The items form a tree under base. A name lists the branches taken from the top; the branches are * @ ~ § ! %. The symbol + goes to the parent.

In the rows, 24 stands for zero.

Here are some items, each with a row of numbers. One shown again gets a slightly different row.
%-§
[ 24  16  33  25  35  13  20  23  15  22  27  48  23  22  17  18  15  23]
~-*
[ 24  26  19  43  19  17  24   6  22  26  18  18  17  20  33  18  27  20]
*-§
[ 20  29  39  35  18  25  22  33  31  21  17  25  30  13   5  23  22  30]
@-@
[ 18  13  22  22  24  23  20  28  32  18  35  13  29  32  35  31   5  29]
*-!
[ 26  29  39  24  10  28  34  25  36  20  15  20  24  34   9  26  26  25]
@-*
[ 21  18  13  30  14  25  11  18  22  12  36  17  14  29  29  27  18  36]
%
[ 25  13  29  27  35  18  32  27  13  23  26  43  22  38  22  11  23  26]
~-~
[ 14  18  13  34  25  24  35  23  25  24  14  22  12  10  35  30  34  14]
%-%
[ 19  21  31  16  29  19  23  32  14  22  22  38  21  29  33   3  23  24]
§-§
[ 32  22  18  19  35  31  12  16  31  32  20  30  28   7   9  22  16  26]
~
[ 19  25  17  39  27  21  29  16  25  22  11  21  13  13  38  23  21   8]
%-@
[ 25   7  35  25  36  15  34  27  18  24  29  28  33  30  31  17  16  29]
§-§
[ 34  23  22  17  32  31  13  18  28  34  18  30  27  10  10  23  15  25]
!-§
[ 22  37  25  24  23  20  14  26  12  31  31  32  38  19  15  38  20  13]
%-*
[ 28  15  25  33  28  12  27  22   5  24  24  31  17  33  24  12  31  39]
~-!
[ 23  27  26  29  20  18  31  10  23  22  10  22   9  26  29  28  23   9]
!-@
[ 28  28  31  21  29  18  24  25  15  30  37  15  44  26  31  39  26  15]
@-@
[ 18  12  22  22  26  24  19  25  30  16  36  14  30  32  32  34   5  28]
%-!
[ 29  19  36  18  30  18  37  20  16  21  16  38  16  41  22  19  22  22]
!-§
[ 23  37  26  26  21  23  15  24   8  31  28  34  37  19  17  36  21  18]
*-%
[ 17  36  39  22  16  32  24  38  32  19  21  18  28  17  23  12  32  29]

From each start, follow one symbol. Which item do you reach?
Answer with the item's name.
start [ 20  21  33  17  31  22  25  30  16  23  21  36  18  30  27   4  24  26]
+ %
start [ 21  29  23  36  26  21  18  13  23  22  14  29  16   4  24  26  12   9]
+ ~
start [ 17  18  15  21  23  33  15  25  27   9  37  19  16  33  25  33  10  27]
@ @-@
start [ 25  18  32  28  33  15  22  24  12  20  23  46  24  23  16  22  18  24]
+ %
start [ 24  29  22  26  20  19  32  11  25  23   9  22  11  28  32  30  21   6]
+ ~
start [ 16  19  32  16  31  20  23  33  15  23  26  36  22  32  32   5  22  23]
+ %
start [ 14  19  11  34  22  23  36  21  27  25  14  26  13  12  35  31  32  14]
+ ~
start [ 12  36  23  25  27  17  20  22  28  24  17  19  11  14  43  15  22  11]
+ ~
start [ 21   9  21  24  28  23  40  28  18  22  27  49  22  29  27  17  30  23]
+ %
start [ 13  36  23  23  23  20  23  22  26  26  14  23  17  16  42  12  23  11]
+ ~
start [ 23  31  28  28  20  19  33  10  29  20  10  20  10  28  29  30  24   8]
+ ~
start [ 32  38  20  22  23  22  20  29   9  31  36  23  39  27  25  37  33  13]
§ !-§
start [ 24  35  24  27  23  18  32  10  25  23   8  19  11  27  31  29  21  10]
+ ~
start [ 24  10  36  26  38  16  35  27  16  26  29  29  31  33  34  19  16  29]
+ %
start [ 25  33  13  35  42  29  23  35  23  16  30  19  21  33  13  19  28  17]
% %
start [ 18  20  32  16  27  16  24  33  16  24  24  37  21  30  32   1  24  22]
+ %
start [ 27   9  36  26  39  16  34  27  18  25  26  29  34  33  31  15  19  27]
+ %
start [ 19  32  36  32  18  29  29  36  33  18  19  17  29  24   9  18  33  27]
% *-%
start [ 26   9  36  25  39  12  34  28  17  26  30  28  32  33  31  17  19  28]
+ %
start [ 20  32  36  34  16  28  33  35  34  19  21  15  32  25  10  18  32  27]
% *-%
start [ 18  18  33  15  31  19  26  34  15  23  23  34  21  32  33   5  24  29]
+ %
start [ 26  10  36  30  38  18  35  26  18  25  27  29  31  32  32  17  19  27]
+ %
start [ 19  26  25  38  26  22  19  15  22  23  10  31  20   4  27  24  13  10]
+ ~
start [ 28  12  25  31  28  15  25  19   6  25  25  31  18  33  26  12  28  39]
+ %
start [ 26  15  34  27  33  17  23  23  14  21  24  49  26  22  16  19  17  27]
+ %
start [ 25  30  26  28  20  19  33   9  30  23  10  24   9  26  31  30  18   8]
+ ~
start [ 31  17  37  19  28  19  36  20  16  21  21  38  16  42  21  19  21  23]
+ %
start [ 28  16  25  34  26  14  29  18  10  22  28  31  18  31  27  10  31  38]
+ %
start [ 28  14  26  33  26  15  22  21   7  24  27  34  18  27  24   8  30  38]
+ %
start [ 20  30  24  37  26  20  18  14  24  26  10  30  19   8  25  25  12  13]
+ ~
start [ 22  28  18  40  20  17  20   5  22  25  15  18  17  18  35  17  26  22]
+ ~
start [ 20  25  24  37  25  20  17  14  22  22  11  31  19   6  24  28  12  10]
+ ~
start [ 30  19  32  18  28  19  35  18  17  21  21  37  17  42  21  23  19  20]
+ %
start [ 22  26  25  37  26  22  20  15  25  19  12  29  17   5  27  27  11  14]
+ ~
start [ 22  21  27  36  32  16  32  19  28  25  20  11  25  15  43  27  15  14]
+ ~
start [ 13  32  25  23  24  20  18  25  28  22  13  22  14  15  44  12  24  12]
+ ~
start [ 24  26  16  43  18  20  20   8  22  23  16  18  16  16  36  18  27  19]
+ ~
start [ 23   9  23  25  28  25  39  30  17  23  29  46  22  31  28  21  34  24]
+ %
start [ 21  28  26  37  25  19  19  15  24  19  14  28  20   4  24  27  11  12]
+ ~
start [ 30  20  35  19  27  20  33  18  17  21  20  39  16  42  26  19  22  21]
+ %
start [ 13  34  22  23  25  16  20  22  27  27  16  20  16  16  42  11  22  11]
+ ~
start [ 18  21  13  30  23  27  37  23  27  24  15  26  14  10  34  28  31  10]
+ ~
start [ 22  21  27  36  32  18  32  18  30  26  19  12  25  17  39  27  12  14]
+ ~
start [ 27  16  23  32  26  12  26  16   6  22  27  29  19  30  23   9  30  43]
+ %
start [ 24  14  28  24  37  19  30  27  13  23  25  40  22  35  25  10  23  24]
! %-!
start [ 12  34  24  23  26  17  20  21  28  22  14  22  14  14  40  13  21  11]
+ ~
start [ 25  31  25  29  22  18  31   9  27  22   9  21  12  29  29  27  22  10]
+ ~
start [ 15  18  12  35  24  22  34  23  24  27  17  25  15  11  37  34  31  13]
+ ~
start [ 28  39  23  21  23  22  19  29   9  28  34  26  39  26  28  35  32  11]
@ !-@
start [ 22   9  24  26  29  24  40  31  18  22  28  46  21  30  29  20  30  23]
+ %
start [ 15  33  23  23  24  18  22  19  28  23  14  25  13  13  43  16  23  14]
+ ~
start [ 15  21  17  37  23  24  36  24  26  25  16  25  13  11  36  28  30  14]
+ ~
start [ 27  17  36  17  28  19  35  20  17  18  19  38  16  45  22  21  23  24]
+ %
start [ 14  20  15  31  22  24  32  26  28  26  15  22  13  10  33  27  32  12]
+ ~
start [ 25  16  28  26  34  16  32  30  10  19  27  42  19  36  25  12  21  26]
@ %-@
start [ 18  29  20  38  30  16  28  17  27  20  12  19  12  17  33  21  22  10]
! ~-!
start [ 19  30  16  38  28  20  27  17  26  24  11  17  15  13  36  22  21   9]
~ ~-~
start [ 20  19  26  36  31  15  32  16  31  26  16  17  27  15  43  27  16  12]
+ ~
start [ 22  31  26  29  22  19  31   9  26  24   8  22  14  26  29  32  18   6]
+ ~
start [ 18  20  32  15  32  20  24  30  14  23  23  41  20  31  31   2  26  24]
+ %
start [ 20  23  27  35  34  19  29  17  30  27  18  13  24  15  41  26  15  13]
+ ~
start [ 27  14  24  34  27  16  23  22   6  21  24  30  20  36  23  10  32  37]
+ %
start [ 23  15  29  26  36  18  34  26  10  23  25  38  20  34  21  12  23  26]
% %-%
start [ 25  30  28  26  22  16  34   9  27  25   9  21   9  27  31  28  19  11]
+ ~
start [ 18  18  11  21  22  31  13  31  28  11  34  18  19  33  26  29   9  27]
@ @-@
start [ 19  30  24  36  28  19  17  13  25  22  12  29  16  11  26  24  14  11]
+ ~
start [ 19  27  23  36  24  21  22  14  24  24   9  31  17   5  25  27  17  12]
+ ~
start [ 20  31  38  33  17  27  32  37  33  15  19  17  29  24  10  20  32  30]
! *-!
start [ 16  20  15  35  22  24  34  25  28  24  15  27  14  10  33  31  32  13]
+ ~
start [ 19  31  16  38  25  17  26  16  25  25  14  17  12  18  35  22  20   7]
~ ~-~
start [ 20  20  25  36  33  14  29  15  31  27  19  15  27  16  42  25  16  13]
+ ~
start [ 26  10  34  24  37  16  33  27  15  26  25  28  32  30  31  19  19  28]
+ %
start [ 16  19  15  34  22  22  35  22  29  26  16  25  15  12  34  28  29  13]
+ ~
start [ 19   7  22  25  30  25  38  28  19  24  29  45  21  23  28  19  34  23]
+ %
start [ 27   9  37  26  37  18  34  27  15  24  29  31  31  32  31  17  19  29]
+ %
start [ 14  35  23  21  24  19  21  23  27  23  16  21  13  16  38  14  25  12]
+ ~
start [ 13  17  13  33  24  25  35  25  31  25  16  24  12  12  32  28  31  10]
+ ~
start [ 17  22  32  15  31  21  24  29  14  24  25  36  19  32  31   0  25  27]
+ %
start [ 11  33  23  24  23  16  21  23  27  25  13  21  13  14  41  14  23  11]
+ ~
start [ 29  21  33  17  27  16  37  18  17  23  19  40  18  43  23  18  22  22]
+ %
start [ 22  12  29  26  36  16  32  27  11  19  29  40  23  33  26  14  24  26]
* %-*
start [ 27   8  38  26  38  18  33  26  16  25  26  28  30  30  30  15  18  28]
+ %
start [ 18  26  23  35  28  22  19  14  22  24  11  31  16   5  26  28  12  10]
+ ~
start [ 20  27  16  44  18  18  20  12  21  24  17  18  18  20  34  19  30  22]
+ ~
start [ 28  19  34  17  26  19  33  16  15  19  19  36  18  42  21  20  25  21]
+ %
start [ 20  26  23  37  24  21  19  14  25  25  11  30  20   6  26  29  14   9]
+ ~
start [ 24   8  36  24  38  17  32  25  17  27  27  28  32  32  34  18  18  28]
+ %
start [ 19  29  24  37  25  20  17  16  23  22  10  26  16   6  25  26  13  10]
+ ~
start [ 22  28  17  43  19  21  24   5  21  23  19  15  15  18  33  18  27  21]
+ ~
start [ 14  19  15  34  21  25  37  24  27  24  17  28  13  11  33  28  33  10]
+ ~
start [ 14  19  13  32  21  24  36  21  30  27  16  25  13  11  35  30  30  14]
+ ~
start [ 20  10  19  25  29  25  36  31  21  25  26  45  23  27  25  20  32  27]
+ %
start [ 15  22  31  12  28  19  23  31  13  22  21  38  21  30  30   1  26  26]
+ %
start [ 16  25  33  13  31  20  24  30  16  25  22  34  21  33  31   2  23  22]
+ %
start [ 29  18  35  17  28  21  34  17  15  20  19  37  17  43  25  23  21  23]
+ %
start [ 26   7  37  26  38  16  33  24  17  23  28  30  32  30  27  17  17  29]
+ %
start [ 26   8  36  27  39  16  33  29  18  27  24  29  32  30  28  16  18  30]
+ %
start [ 33  38  21  24  24  23  19  28  11  32  35  26  39  25  24  35  32  13]
§ !-§
start [ 20  26  16  44  19  21  22   9  22  23  17  18  17  17  35  18  29  22]
+ ~
start [ 20  26  24  36  26  21  18  15  23  22  12  28  16   3  26  26  13  10]
+ ~
start [ 25  13  35  26  34  16  21  24  15  19  23  47  21  22  12  19  16  25]
+ %
start [ 21  17  35  25  32  15  20  23  11  20  26  46  22  21  13  21  14  27]
+ %
start [ 22  25  15  44  18  18  25   5  21  25  15  17  15  18  35  18  27  22]
+ ~
start [ 23  26  18  43  19  19  21   7  23  25  15  16  16  20  38  15  30  21]
+ ~
start [ 17  21  11  33  19  23  34  22  29  26  16  24  14   9  33  32  29  13]
+ ~
start [ 24  13  30  25  35  16  30  28  12  22  25  41  22  34  23  11  26  28]
@ %-@
start [ 28  15  24  32  29  18  25  19   8  24  25  29  19  31  21   9  31  38]
+ %
